Below is a small trained network, with its code and all its weights. Each question gives an input and a class and asks what happens when units are switched off, that is, made to give their printed mean instead of their output.

import numpy as np


def w(rows, s, z=0):
    codes = np.array(rows[::2]) - 128.0
    scale = np.full(codes.shape[1], s)
    scale[-1] = z or s
    return codes * scale


def norm(h):
    return h / np.sqrt((h * h).mean(-1, keepdims=True) + 1e-5)


def f(y):
    return y / 2 * (1 + np.tanh(0.7978845608 * (y + 0.044715 * y**3)))


def log_softmax(a):
    a = a - a.max(-1, keepdims=True)
    return a - np.log(np.exp(a).sum(-1, keepdims=True))


def net(x, mask):
    res = np.array(x, float).reshape(1, 4) / 4 @ E
    u = 0
    for l in range(3):
        y = f(norm(res) @ A[l][:, :-1].T + A[l][:, -1])
        res = res + np.where(mask[u : u + 11], y, B[l][:, -1]) @ B[l][:, :-1]
        u += 11
    return log_softmax(norm(res)[-1] @ U[:, :-1].T + U[:, -1])


A, B = {}, {}
E = w([
[167,153,64,146,122,148,3],'x0',
[176,66,57,160,126,140,187],'x1',
[87,116,88,109,137,108,130],'x2',
[86,98,110,72,185,233,150],'x3',
],0.006)
A[0] = w([
[162,184,184,181,87,162,124,254],'0.n0',
[160,21,72,142,101,226,165,114],'0.n1',
[86,63,169,139,177,241,112,64],'0.n2',
[161,27,59,251,202,183,193,153],'0.n3',
[146,144,95,1,168,238,185,57],'0.n4',
[144,70,136,147,159,126,194,197],'0.n5',
[171,164,85,56,134,177,50,100],'0.n6',
[64,85,188,112,136,187,201,73],'0.n7',
[129,122,143,154,237,100,79,41],'0.n8',
[46,213,180,19,102,169,75,102],'0.n9',
[131,145,81,153,91,118,147,65],'0.n10',
],0.0058,0.0026)
B[0] = w([
[56,83,91,95,159,85,131,191],'0.n0',
[147,30,142,118,108,168,79,221],'0.n1',
[99,85,118,180,208,85,109,173],'0.n2',
[148,160,186,47,66,131,40,255],'0.n3',
[85,93,160,218,123,114,65,202],'0.n4',
[166,215,127,81,65,126,130,191],'0.n5',
[121,204,109,149,255,108,165,180],'0.n6',
[76,231,124,173,134,131,214,177],'0.n7',
[152,141,120,117,68,113,119,116],'0.n8',
[199,47,215,69,94,138,55,194],'0.n9',
[152,112,182,135,96,107,115,128],'0.n10',
],0.0061,0.0052)
A[1] = w([
[111,100,83,159,198,254,36,75],'1.n0',
[81,186,127,145,86,139,252,76],'1.n1',
[143,100,131,164,241,99,15,57],'1.n2',
[91,142,195,59,199,136,74,30],'1.n3',
[178,190,107,153,90,49,109,209],'1.n4',
[172,48,72,87,49,180,131,207],'1.n5',
[203,200,19,149,173,160,80,63],'1.n6',
[127,126,169,113,211,183,179,53],'1.n7',
[116,193,106,151,81,28,99,35],'1.n8',
[91,148,126,84,175,250,114,51],'1.n9',
[194,49,55,122,66,193,165,8],'1.n10',
],0.0069,0.0014)
B[1] = w([
[77,144,121,196,134,117,208,249],'1.n0',
[138,184,64,103,113,207,146,179],'1.n1',
[155,151,141,86,74,156,222,254],'1.n2',
[189,105,132,85,92,70,40,205],'1.n3',
[111,75,131,172,200,176,137,204],'1.n4',
[148,155,185,79,167,47,33,202],'1.n5',
[92,189,80,46,49,181,254,184],'1.n6',
[134,121,84,149,75,93,136,145],'1.n7',
[144,67,109,172,115,141,150,187],'1.n8',
[175,66,97,220,101,59,140,180],'1.n9',
[156,120,222,62,102,47,74,163],'1.n10',
],0.007,0.0056)
A[2] = w([
[162,77,152,35,134,88,72,62],'2.n0',
[140,88,127,239,142,97,88,49],'2.n1',
[110,76,82,222,143,115,124,48],'2.n2',
[123,42,120,203,208,164,134,52],'2.n3',
[120,129,184,162,104,102,79,151],'2.n4',
[166,254,51,126,164,135,142,21],'2.n5',
[129,84,130,234,168,92,121,13],'2.n6',
[158,94,101,123,76,125,136,127],'2.n7',
[65,228,163,111,95,186,172,97],'2.n8',
[165,110,185,37,187,107,42,6],'2.n9',
[176,118,192,132,80,133,165,129],'2.n10',
],0.0095,0.0023)
B[2] = w([
[175,167,166,75,73,83,40,255],'2.n0',
[63,101,126,154,207,171,194,178],'2.n1',
[113,113,224,146,185,98,104,181],'2.n2',
[12,68,238,169,190,36,94,180],'2.n3',
[147,144,87,101,123,139,124,193],'2.n4',
[120,170,63,168,79,194,251,164],'2.n5',
[74,41,132,192,203,154,151,177],'2.n6',
[100,160,181,96,166,129,78,168],'2.n7',
[203,152,56,157,133,178,168,200],'2.n8',
[195,176,98,34,71,89,2,249],'2.n9',
[88,123,92,128,144,133,90,200],'2.n10',
],0.0084,0.0074)
U = w([
[180,175,145,48,62,81,23,234],'0',
[163,208,55,151,73,198,248,149],'1',
[47,59,188,207,197,91,131,2],'2',
],0.014,0.00094)

Each question gives the input, the list of numbers given to net, and the class t.
The units are the neurons (one row each of A and B). Each row of codes is followed by its name. A weight is (code - 128) times the scale printed after its matrix; where a second scale follows, it is the last column's (A, B and U).
mask holds one flag per neuron, layer by layer. A switched-off neuron (its flag False) gives its mean, the last column of its row in B, instead of its output. The means were averaged over made-up inputs and are rounded, as every weight is.
A unit's drop is (log p(t) with every unit on - log p(t) with that unit switched off) / (log p(t) with every unit on - log p(t) with every unit switched off).
The circuit of an input: a set's keep is (log p(t) with only the set's units on - log p(t) with every unit switched off) / (log p(t) with every unit on - log p(t) with every unit switched off). Starting from the 12 units with the biggest drops (on a tie, the unit counted first), units are removed one at a time, each time the one whose removal leaves the highest keep (on an exact tie, the one counted first), for as long as the keep stays at least 0.8.
units of the circuit, in order: the units of the circuit, biggest drop first
most important unit: the unit with the biggest drop
k most important neurons: the k neurons with the biggest drops, biggest first
k most important neurons of layer l: the k neurons of layer l with the biggest drops, biggest first
drop when u is switched off: that unit's drop, to one decimal
input [8,7,5,4], class 1: 2 most important neurons of layer 0 : [0.n6; 0.n9]
input [-5,8,2,8], class 0: 2 most important neurons of layer 0 : [0.n3; 0.n6]
input [-2,6,-4,8], class 2: most important unit : 0.n4
input [-7,-6,6,1], class 1: units of the circuit, in order : [0.n7; 2.n8]
input [1,-6,5,-7], class 2: 4 most important neurons : [0.n3; 1.n8; 1.n4; 1.n5]
input [-1,4,-7,5], class 2: 2 most important neurons of layer 1 : [1.n0; 1.n9]
input [6,5,2,-1], class 1: 2 most important neurons : [1.n6; 0.n6]
input [7,-2,7,7], class 1: 3 most important neurons : [0.n6; 1.n2; 1.n6]
input [-8,4,-1,7], class 1: 2 most important neurons : [0.n7; 0.n5]
input [1,0,-8,0], class 1: 2 most important neurons of layer 1 : [1.n2; 1.n5]
input [2,4,-6,-5], class 2: 2 most important neurons of layer 0 : [0.n1; 0.n9]
input [8,7,-4,-2], class 1: 3 most important neurons of layer 1 : [1.n6; 1.n3; 1.n0]
input [0,3,7,5], class 2: drop when 1.n0 is switched off : 0.5
input [4,-1,8,3], class 1: drop when 1.n2 is switched off : 0.1
input [-8,-5,-2,4], class 1: drop when 0.n7 is switched off : 1.5
input [-8,4,1,-7], class 1: most important unit : 1.n1
